Below is a small trained network, with its code and all its weights. Each question gives an input and a class and asks what happens when units are switched off, that is, made to give their printed mean instead of their output.

import numpy as np


def w(rows, s, z=0):
    codes = np.array(rows[::2]) - 128.0
    scale = np.full(codes.shape[1], s)
    scale[-1] = z or s
    return codes * scale


def norm(h):
    return h / np.sqrt((h * h).mean(-1, keepdims=True) + 1e-5)


def f(y):
    return np.maximum(y, 0)


def log_softmax(a):
    a = a - a.max(-1, keepdims=True)
    return a - np.log(np.exp(a).sum(-1, keepdims=True))


def net(x, mask):
    res = np.array(x, float).reshape(1, 2) / 4 @ E
    u = 0
    for l in range(2):
        y = f(norm(res) @ A[l][:, :-1].T + A[l][:, -1])
        res = res + np.where(mask[u : u + 12], y, B[l][:, -1]) @ B[l][:, :-1]
        u += 12
    return log_softmax(norm(res)[-1] @ U[:, :-1].T + U[:, -1])


A, B = {}, {}
E = w([
[64,106,36,81],'x0',
[254,183,103,54],'x1',
],0.008)
A[0] = w([
[196,183,118,71,147],'L0N0',
[190,142,184,143,153],'L0N1',
[115,193,151,33,88],'L0N2',
[123,102,136,107,76],'L0N3',
[50,25,128,77,125],'L0N4',
[126,108,128,104,85],'L0N5',
[142,124,112,250,125],'L0N6',
[174,119,108,123,118],'L0N7',
[120,198,27,223,1],'L0N8',
[169,39,199,110,69],'L0N9',
[126,117,155,145,113],'L0N10',
[32,3,209,81,151],'L0N11',
],0.0066,0.0048)
B[0] = w([
[208,2,45,157,243],'L0N0',
[86,139,98,114,203],'L0N1',
[100,177,132,178,169],'L0N2',
[113,150,110,105,128],'L0N3',
[118,90,57,174,217],'L0N4',
[133,133,142,111,128],'L0N5',
[145,106,77,171,181],'L0N6',
[126,115,116,173,164],'L0N7',
[136,92,109,79,128],'L0N8',
[125,158,140,162,142],'L0N9',
[102,140,96,80,146],'L0N10',
[210,184,121,139,255],'L0N11',
],0.006,0.0047)
A[1] = w([
[131,7,100,116,6],'L1N0',
[19,35,195,165,170],'L1N1',
[189,173,136,84,113],'L1N2',
[104,110,208,106,116],'L1N3',
[48,177,61,80,146],'L1N4',
[181,63,79,209,20],'L1N5',
[106,111,91,204,19],'L1N6',
[156,66,253,116,114],'L1N7',
[73,173,112,66,156],'L1N8',
[170,145,244,127,127],'L1N9',
[78,139,111,57,73],'L1N10',
[144,123,166,73,155],'L1N11',
],0.012,0.0021)
B[1] = w([
[119,132,202,151,192],'L1N0',
[232,117,2,65,213],'L1N1',
[97,108,86,137,175],'L1N2',
[131,186,180,115,137],'L1N3',
[101,103,210,128,186],'L1N4',
[99,172,146,126,254],'L1N5',
[163,144,154,125,206],'L1N6',
[77,58,149,83,159],'L1N7',
[47,103,179,107,143],'L1N8',
[18,110,153,124,169],'L1N9',
[59,100,191,147,143],'L1N10',
[111,145,101,151,136],'L1N11',
],0.011,0.0086)
U = w([
[197,91,26,75,204],'0',
[17,22,188,48,170],'1',
[121,244,247,170,2],'2',
],0.014,0.0035)

Each question gives the input, the list of numbers given to net, and the class t.
The units are the neurons (one row each of A and B). Each row of codes is followed by its name. A weight is (code - 128) times the scale printed after its matrix; where a second scale follows, it is the last column's (A, B and U).
mask holds one flag per neuron, layer by layer. A switched-off neuron (its flag False) gives its mean, the last column of its row in B, instead of its output. The means were averaged over made-up inputs and are rounded, as every weight is.
A unit's drop is (log p(t) with every unit on - log p(t) with that unit switched off) / (log p(t) with every unit on - log p(t) with every unit switched off).
unit that matters most: the unit with the biggest drop
top k neurons: the k neurons with the biggest drops, biggest first
top k neurons in layer l: the k neurons of layer l with the biggest drops, biggest first
drop of u: that unit's drop, to one decimal
input [0,3], class 2: top 4 neurons => L1N1, L0N0, L1N0, L0N11
input [3,-6], class 0: unit that matters most => L1N1
input [7,5], class 1: top 2 neurons => L1N1, L0N11
input [0,0], class 2: top 2 neurons => L0N11, L0N1
input [2,3], class 2: top 2 neurons in layer 1 => L1N1, L1N0
input [-5,4], class 1: top 2 neurons => L1N9, L1N1
input [-2,-2], class 2: top 2 neurons in layer 0 => L0N11, L0N6
input [-2,3], class 2: top 2 neurons in layer 1 => L1N1, L1N5
input [8,-8], class 0: top 4 neurons in layer 1 => L1N1, L1N9, L1N7, L1N5
input [-6,-6], class 0: top 2 neurons in layer 1 => L1N1, L1N4
input [5,4], class 1: top 2 neurons => L0N11, L1N1
input [6,-7], class 0: drop of L1N9 => 0.1
input [4,-6], class 0: drop of L1N4 => 0.0
input [4,2], class 1: unit that matters most => L0N11
input [-1,-1], class 2: drop of L1N1 => 0.4
